Here is a tiny trained network, its code and every weight. The questions are about switching its units off for an input and a class, where a switched-off unit gives its printed mean instead of its output.

import numpy as np


def w(rows, s, z=0):
    codes = np.array(rows[::2]) - 128.0
    scale = np.full(codes.shape[1], s)
    scale[-1] = z or s
    return codes * scale


def f(y):
    return np.maximum(y, 0)


def log_softmax(a):
    a = a - a.max(-1, keepdims=True)
    return a - np.log(np.exp(a).sum(-1, keepdims=True))


def net(x, mask):
    res = np.array(x, float).reshape(1, 6) / 4 @ E
    y = f(res @ A[0][:, :-1].T + A[0][:, -1])
    res = res + np.where(mask, y, B[0][:, -1]) @ B[0][:, :-1]
    return log_softmax(res[-1] @ U[:, :-1].T + U[:, -1])


A, B = {}, {}
E = w([
[210,166,104,250,80,134,139,150,91,170,113,111],'x0',
[61,178,68,135,66,95,125,24,138,150,150,175],'x1',
[167,129,117,108,82,100,76,184,254,180,108,138],'x2',
[131,68,69,114,173,184,168,106,136,208,72,188],'x3',
[55,86,174,187,111,134,116,208,112,171,213,218],'x4',
[146,59,39,96,83,59,195,181,110,123,174,86],'x5',
],0.0082)
A[0] = w([
[87,144,95,127,71,92,140,53,131,143,149,165,77],'N0',
[123,62,68,114,172,161,183,108,135,212,74,166,51],'N1',
[87,112,149,104,175,149,169,91,36,92,147,113,29],'N2',
[152,83,57,100,83,77,141,174,186,138,163,100,82],'N3',
[64,83,174,189,116,151,86,200,120,173,212,220,65],'N4',
[175,86,180,125,161,164,109,179,113,116,110,99,42],'N5',
[155,81,171,129,164,167,131,209,130,117,133,129,89],'N6',
[58,77,160,43,188,149,174,76,86,49,160,146,98],'N7',
[180,103,166,105,178,136,138,170,130,98,89,88,22],'N8',
[126,76,82,110,157,192,151,110,132,200,82,167,23],'N9',
[188,178,117,228,91,141,141,152,48,149,121,105,130],'N10',
[120,66,64,110,123,58,211,147,74,97,168,100,7],'N11',
[84,151,78,135,97,105,116,67,126,134,151,159,81],'N12',
[155,76,167,123,177,150,137,181,79,105,113,92,56],'N13',
[111,199,188,149,207,189,94,74,79,105,105,158,30],'N14',
[182,168,97,95,154,119,120,79,163,81,52,72,22],'N15',
[176,160,87,90,136,146,123,81,130,110,59,72,46],'N16',
[113,100,130,31,121,84,57,155,255,158,128,136,81],'N17',
[117,181,181,134,87,52,92,139,117,55,196,70,67],'N18',
[58,83,150,48,161,129,122,137,161,100,112,137,95],'N19',
[144,182,139,152,92,75,62,153,111,107,170,93,81],'N20',
[97,158,82,119,65,104,94,95,120,149,129,160,39],'N21',
[109,164,180,129,77,85,94,132,136,65,151,65,36],'N22',
[86,184,91,124,104,123,127,69,124,137,146,159,12],'N23',
[77,131,131,151,153,159,193,78,43,83,155,108,3],'N24',
[176,113,93,179,99,167,139,125,91,200,93,148,84],'N25',
[139,172,196,150,119,162,43,119,237,157,72,160,88],'N26',
[150,90,71,91,104,68,194,143,87,123,172,105,43],'N27',
],0.0079,0.0026)
B[0] = w([
[151,188,62,126,222,154,71,127,197,115,172,73,196],'N0',
[55,129,152,120,223,90,145,178,98,25,37,186,220],'N1',
[214,180,107,197,69,132,218,186,97,157,114,115,203],'N2',
[206,136,157,114,66,231,78,141,43,173,128,215,204],'N3',
[92,41,128,40,109,10,247,3,96,188,239,108,254],'N4',
[133,169,52,130,185,131,62,95,208,135,186,114,183],'N5',
[116,211,25,121,210,131,103,72,181,163,195,81,193],'N6',
[116,88,181,224,41,149,138,152,174,95,89,33,236],'N7',
[149,183,49,99,185,106,92,107,201,162,185,110,181],'N8',
[73,126,154,95,200,101,149,191,114,38,38,168,202],'N9',
[68,46,204,193,51,148,92,101,195,71,104,33,239],'N10',
[165,107,197,78,86,216,28,125,62,176,152,214,212],'N11',
[126,180,49,124,177,141,73,158,208,128,173,85,188],'N12',
[165,200,35,143,193,135,67,124,191,146,176,121,192],'N13',
[208,83,176,80,73,214,50,135,39,167,169,223,217],'N14',
[99,47,133,67,95,42,200,45,110,169,227,123,207],'N15',
[94,29,154,76,102,44,206,38,117,162,209,137,203],'N16',
[191,138,113,240,33,164,223,171,137,127,62,71,213],'N17',
[51,122,132,104,221,116,155,181,103,23,43,195,213],'N18',
[53,73,187,192,73,147,62,99,189,103,123,63,200],'N19',
[102,103,132,137,203,108,180,176,127,83,57,152,188],'N20',
[158,192,67,141,193,139,102,149,173,133,175,90,175],'N21',
[74,104,138,112,214,116,168,170,105,58,55,205,186],'N22',
[153,139,46,140,192,150,56,113,196,133,169,105,177],'N23',
[245,185,41,161,116,118,197,218,92,190,135,150,206],'N24',
[50,70,197,181,113,133,127,157,181,54,95,87,200],'N25',
[243,120,148,107,60,212,115,173,43,159,150,205,208],'N26',
[156,85,191,80,102,202,40,98,112,134,142,183,203],'N27',
],0.0057,0.0097)
U = w([
[159,115,155,85,103,176,54,125,81,146,144,187,101],'0',
[109,97,125,77,119,26,192,69,122,155,182,118,112],'1',
[130,164,56,126,188,120,75,122,184,136,159,93,123],'2',
[82,121,136,112,193,99,150,161,117,93,49,168,123],'3',
[186,139,98,185,78,131,193,173,119,148,107,117,168],'4',
[85,96,172,187,78,136,101,117,171,109,102,49,123],'5',
[109,159,136,114,115,100,111,131,110,170,98,109,194],'6',
[68,251,152,87,114,23,81,129,74,239,48,74,7],'7',
],0.016,0.015)

Each question gives the input, the list of numbers given to net, and the class t.
The units are the neurons (one row each of A and B). Each row of codes is followed by its name. A weight is (code - 128) times the scale printed after its matrix; where a second scale follows, it is the last column's (A, B and U).
mask holds one flag per neuron, in row order. A switched-off neuron (its flag False) gives its mean, the last column of its row in B, instead of its output. The means were averaged over made-up inputs and are rounded, as every weight is.
A unit's drop is (log p(t) with every unit on - log p(t) with that unit switched off) / (log p(t) with every unit on - log p(t) with every unit switched off).
The circuit of an input: a set's keep is (log p(t) with only the set's units on - log p(t) with every unit switched off) / (log p(t) with every unit on - log p(t) with every unit switched off). Starting from the 12 units with the biggest drops (on a tie, the unit counted first), units are removed one at a time, each time the one whose removal leaves the highest keep (on an exact tie, the one counted first), for as long as the keep stays at least 0.8.
circuit, biggest first: the units of the circuit, biggest drop first
k most important neurons: the k neurons with the biggest drops, biggest first
drop of u: that unit's drop, to one decimal
input [3,5,7,-7,-7,3], class 1: 3 most important neurons : N15, N16, N1
input [-1,0,-3,-6,8,-7], class 1: circuit, biggest first : N4
input [-6,-2,-7,4,-8,-3], class 1: 3 most important neurons : N15, N16, N17
input [0,5,7,-6,-5,1], class 4: 2 most important neurons : N17, N4
input [-4,-2,-6,-5,4,6], class 0: 2 most important neurons : N11, N27
input [6,-6,-7,-2,7,5], class 1: 2 most important neurons : N4, N17
input [3,-7,-7,3,0,-4], class 2: 2 most important neurons : N13, N5
input [-4,2,6,3,-1,0], class 4: 2 most important neurons : N17, N10
input [-4,-4,7,-4,2,-4], class 4: 2 most important neurons : N17, N26
input [-6,2,5,5,0,5], class 5: 3 most important neurons : N17, N19, N24
input [-8,6,5,-2,-5,-3], class 5: 2 most important neurons : N17, N19
input [7,7,1,8,-8,-8], class 0: 4 most important neurons : N26, N14, N4, N18
input [-6,-8,0,7,7,1], class 2: 2 most important neurons : N6, N13
input [3,7,-3,-4,-8,0], class 1: circuit, biggest first : N15
input [6,8,7,-7,5,1], class 2: 2 most important neurons : N0, N21
input [5,2,-2,-6,1,-1], class 3: circuit, biggest first : N18, N22
input [3,2,6,7,-4,-1], class 3: drop of N9 : 0.3
input [-2,5,-6,-2,-7,-4], class 1: drop of N17 : 0.2
input [3,7,7,-8,6,-2], class 3: drop of N20 : 0.4
input [4,-3,6,-7,6,-7], class 0: circuit, biggest first : N26
